Below is a small trained network, with its code and all its weights. Each question gives an input and a target symbol and asks what happens when units are switched off, that is, made to give their printed mean instead of their output.

import numpy as np


def w(rows, s, z=0):
    codes = np.array(rows[::2]) - 128.0
    scale = np.full(codes.shape[1], s)
    scale[-1] = z or s
    return codes * scale


def norm(h):
    return h / np.sqrt((h * h).mean(-1, keepdims=True) + 1e-5)


def f(y):
    return np.maximum(y, 0)


def softmax(a):
    e = np.exp(a - a.max(-1, keepdims=True))
    return e / e.sum(-1, keepdims=True)


def log_softmax(a):
    a = a - a.max(-1, keepdims=True)
    return a - np.log(np.exp(a).sum(-1, keepdims=True))


def net(x, mask):
    ids = ['αγδεζηθμπστψω'.index(c) for c in x.split()]
    T = len(ids)
    res = E[ids] + P[:T]
    u = 0
    for l in range(2):
        r = norm(res)
        for j in range(2):
            rows = slice(2 * j, 2 * j + 2)
            q, k, v = (r @ M[l][rows].T for M in (Q, K, V))
            z = softmax(np.where(np.tri(T) > 0, q @ k.T / 2**0.5, -1e9)) @ v
            o = O[l][rows]
            res = res + np.where(mask[u + j], z, o[:, -1]) @ o[:, :-1]
        u += 2
        y = f(norm(res) @ A[l][:, :-1].T + A[l][:, -1])
        res = res + np.where(mask[u : u + 8], y, B[l][:, -1]) @ B[l][:, :-1]
        u += 8
    return log_softmax(norm(res)[-1] @ U[:, :-1].T + U[:, -1])


Q, K, V, O, A, B = {}, {}, {}, {}, {}, {}
E = w([
[158,70,109,129,150,191,112,158],'α',
[200,104,147,114,113,186,138,131],'γ',
[153,28,124,159,129,97,120,80],'δ',
[71,216,131,111,180,132,120,68],'ε',
[118,125,122,127,187,136,189,78],'ζ',
[249,125,187,125,134,164,128,120],'η',
[215,110,147,134,169,181,89,140],'θ',
[126,123,164,47,107,105,95,136],'μ',
[93,72,149,139,102,98,65,145],'π',
[89,138,161,112,111,116,209,177],'σ',
[122,132,222,197,126,180,139,190],'τ',
[126,182,142,145,144,71,68,95],'ψ',
[113,153,22,219,51,81,188,86],'ω',
],0.016)
P = w([
[254,102,178,124,186,206,96,144],'0',
[206,116,163,133,147,171,100,131],'1',
[167,120,150,147,143,156,113,124],'2',
[132,115,160,140,126,147,111,122],'3',
[123,113,133,159,120,128,124,113],'4',
[110,118,130,159,103,118,122,101],'5',
[126,124,122,154,109,138,126,116],'6',
],0.0092)
Q[0] = w([
[211,90,123,149,137,117,161,72],'L0H1',
[231,154,34,157,192,212,152,43],'L0H1',
[102,200,105,112,129,151,187,121],'L0H2',
[213,95,136,217,102,241,252,152],'L0H2',
],0.04)
K[0] = w([
[86,71,132,139,120,70,123,111],'L0H1',
[59,170,53,185,68,64,192,66],'L0H1',
[160,200,66,130,104,141,153,168],'L0H2',
[49,181,72,254,86,76,184,113],'L0H2',
],0.037)
V[0] = w([
[54,210,211,128,212,194,177,51],'L0H1',
[60,48,109,72,178,131,208,2],'L0H1',
[52,118,194,148,193,117,198,179],'L0H2',
[107,149,200,197,62,204,81,148],'L0H2',
],0.0067)
O[0] = w([
[151,107,185,126,218,142,168,118,103],'L0H1',
[130,36,79,147,153,76,254,39,6],'L0H1',
[41,76,157,209,132,152,164,219,4],'L0H2',
[139,184,200,106,121,119,29,168,231],'L0H2',
],0.0041,0.0029)
A[0] = w([
[142,156,137,54,91,129,164,134,80],'L0N1',
[95,137,136,102,135,96,159,177,8],'L0N2',
[72,213,146,94,160,83,122,94,103],'L0N3',
[129,141,130,87,200,133,187,119,3],'L0N4',
[66,145,118,96,162,154,146,85,59],'L0N5',
[49,110,134,89,150,96,84,113,73],'L0N6',
[106,145,168,6,99,62,189,163,141],'L0N7',
[126,117,105,91,128,153,91,128,59],'L0N8',
],0.021,0.0056)
B[0] = w([
[167,81,156,88,72,150,123,122,170],'L0N1',
[95,148,159,172,142,173,130,83,145],'L0N2',
[127,91,96,175,186,166,1,84,255],'L0N3',
[152,108,171,94,169,141,151,87,195],'L0N4',
[105,169,125,118,200,142,126,86,172],'L0N5',
[136,92,129,102,103,72,76,169,184],'L0N6',
[51,124,64,54,135,227,146,100,190],'L0N7',
[152,92,110,134,163,133,151,172,197],'L0N8',
],0.02,0.0055)
Q[1] = w([
[182,75,150,158,148,208,164,75],'L1H1',
[193,129,167,201,112,213,204,135],'L1H1',
[150,114,161,108,104,180,83,200],'L1H2',
[225,2,51,115,85,102,123,114],'L1H2',
],0.038)
K[1] = w([
[45,182,108,154,98,121,114,125],'L1H1',
[79,173,120,162,59,79,181,166],'L1H1',
[41,128,115,127,80,113,76,142],'L1H2',
[118,150,3,127,101,64,133,86],'L1H2',
],0.041)
V[1] = w([
[127,203,91,146,136,168,158,100],'L1H1',
[49,82,212,183,118,122,159,165],'L1H1',
[54,4,131,149,138,142,4,70],'L1H2',
[178,141,175,237,159,70,147,91],'L1H2',
],0.015)
O[1] = w([
[55,133,185,153,120,180,109,69,155],'L1H1',
[205,96,170,157,96,102,148,224,2],'L1H1',
[109,182,15,205,185,210,2,97,229],'L1H2',
[157,181,138,221,145,29,157,144,218],'L1H2',
],0.0082,0.0069)
A[1] = w([
[166,186,157,91,117,130,86,128,34],'L1N1',
[89,145,217,158,110,88,98,251,16],'L1N2',
[28,43,81,116,120,82,186,158,3],'L1N3',
[137,118,109,111,182,111,95,166,91],'L1N4',
[88,100,122,127,199,112,195,124,167],'L1N5',
[25,157,178,156,122,190,153,180,43],'L1N6',
[102,97,116,115,115,67,23,148,58],'L1N7',
[114,141,33,200,63,81,176,84,83],'L1N8',
],0.027,0.0042)
B[1] = w([
[80,137,108,139,147,76,115,158,175],'L1N1',
[237,148,192,171,78,198,43,134,223],'L1N2',
[120,133,180,96,160,24,4,161,167],'L1N3',
[106,148,175,111,88,121,160,77,219],'L1N4',
[191,83,94,141,154,119,161,167,210],'L1N5',
[37,122,180,199,123,150,181,200,199],'L1N6',
[151,183,86,132,92,128,217,186,226],'L1N7',
[110,29,97,177,48,131,129,65,249],'L1N8',
],0.026,0.012)
U = w([
[116,131,117,149,195,11,34,230,71],'α',
[164,127,188,55,78,174,204,58,3],'γ',
[136,50,138,150,114,38,75,136,144],'δ',
[115,231,22,208,171,106,73,144,117],'ε',
[135,142,172,164,239,157,102,15,68],'ζ',
[76,196,210,101,123,50,145,58,202],'η',
[197,81,106,132,210,126,215,160,220],'θ',
[133,112,117,17,108,98,66,207,159],'μ',
[207,160,226,168,80,150,52,165,184],'π',
[94,101,76,40,99,253,117,141,168],'σ',
[24,106,180,192,165,160,175,204,156],'τ',
[145,205,81,90,33,108,226,193,137],'ψ',
[110,62,69,202,35,130,162,48,12],'ω',
],0.0067,0.0017)

Each question gives the input, a string of symbols that net reads in full, and the target symbol t.
The units are the heads (2 rows each of Q, K, V and O) and the neurons (one row each of A and B). Each row of codes is followed by its name. A weight is (code - 128) times the scale printed after its matrix; where a second scale follows, it is the last column's (O, A, B and U).
mask holds one flag per unit, layer by layer, with each layer's heads first. A switched-off unit (its flag False) gives its mean, the last column of its rows in O or B, instead of its output. The means were averaged over made-up inputs and are rounded, as every weight is.
A unit's drop is (log p(t) with every unit on - log p(t) with that unit switched off) / (log p(t) with every unit on - log p(t) with every unit switched off).
The circuit of an input: a set's keep is (log p(t) with only the set's units on - log p(t) with every unit switched off) / (log p(t) with every unit on - log p(t) with every unit switched off). Starting from the 12 units with the biggest drops (on a tie, the unit counted first), units are removed one at a time, each time the one whose removal leaves the highest keep (on an exact tie, the one counted first), for as long as the keep stays at least 0.8.
units of the circuit, in order: the units of the circuit, biggest drop first
most important unit: the unit with the biggest drop
k most important neurons: the k neurons with the biggest drops, biggest first
drop when u is switched off: that unit's drop, to one decimal
input η ε μ η, target σ: units of the circuit, in order : (L1H2; L0N7)
input ζ η ε ζ γ, target θ: units of the circuit, in order : (L0H1; L1N5; L1N8)
input τ θ μ τ ψ π, target ψ: units of the circuit, in order : (L1N7)
input π ψ α, target ε: units of the circuit, in order : (L1H2; L1N8)
input ψ τ ω θ η μ, target μ: 3 most important neurons : (L0N7; L0N6; L1N3)
input π τ σ θ, target τ: 2 most important neurons : (L0N7; L0N5)
input ε μ θ γ, target σ: units of the circuit, in order : (L1H2; L0N7)
input θ θ γ γ θ, target η: 3 most important neurons : (L1N4; L0N3; L0N7)
input ω ε θ ψ, target ψ: 2 most important neurons : (L1N7; L0N3)
input μ σ θ σ, target τ: 2 most important neurons : (L0N7; L1N6)
input ω η σ α ψ ω, target δ: 2 most important neurons : (L0N3; L1N3)
input μ ε θ σ θ, target τ: 2 most important neurons : (L0N7; L1N6)
input ω σ θ δ, target δ: 3 most important neurons : (L0N3; L1N3; L0N7)
input γ θ θ, target η: 2 most important neurons : (L0N3; L1N4)
input ψ ψ δ ε θ, target ζ: 2 most important neurons : (L1N7; L1N8)
input θ ω τ γ, target γ: 4 most important neurons : (L0N3; L0N1; L1N8; L1N2)
input α ω θ π α θ τ, target τ: most important unit : L1H1
input ω τ τ ψ ε μ τ, target τ: drop when L1N8 is switched off : 0.0
input τ η ψ ω δ ζ η, target η: drop when L1N2 is switched off : 0.6
input γ γ ζ, target θ: drop when L1N5 is switched off : 0.3
input ε θ θ θ, target ζ: most important unit : L0H1
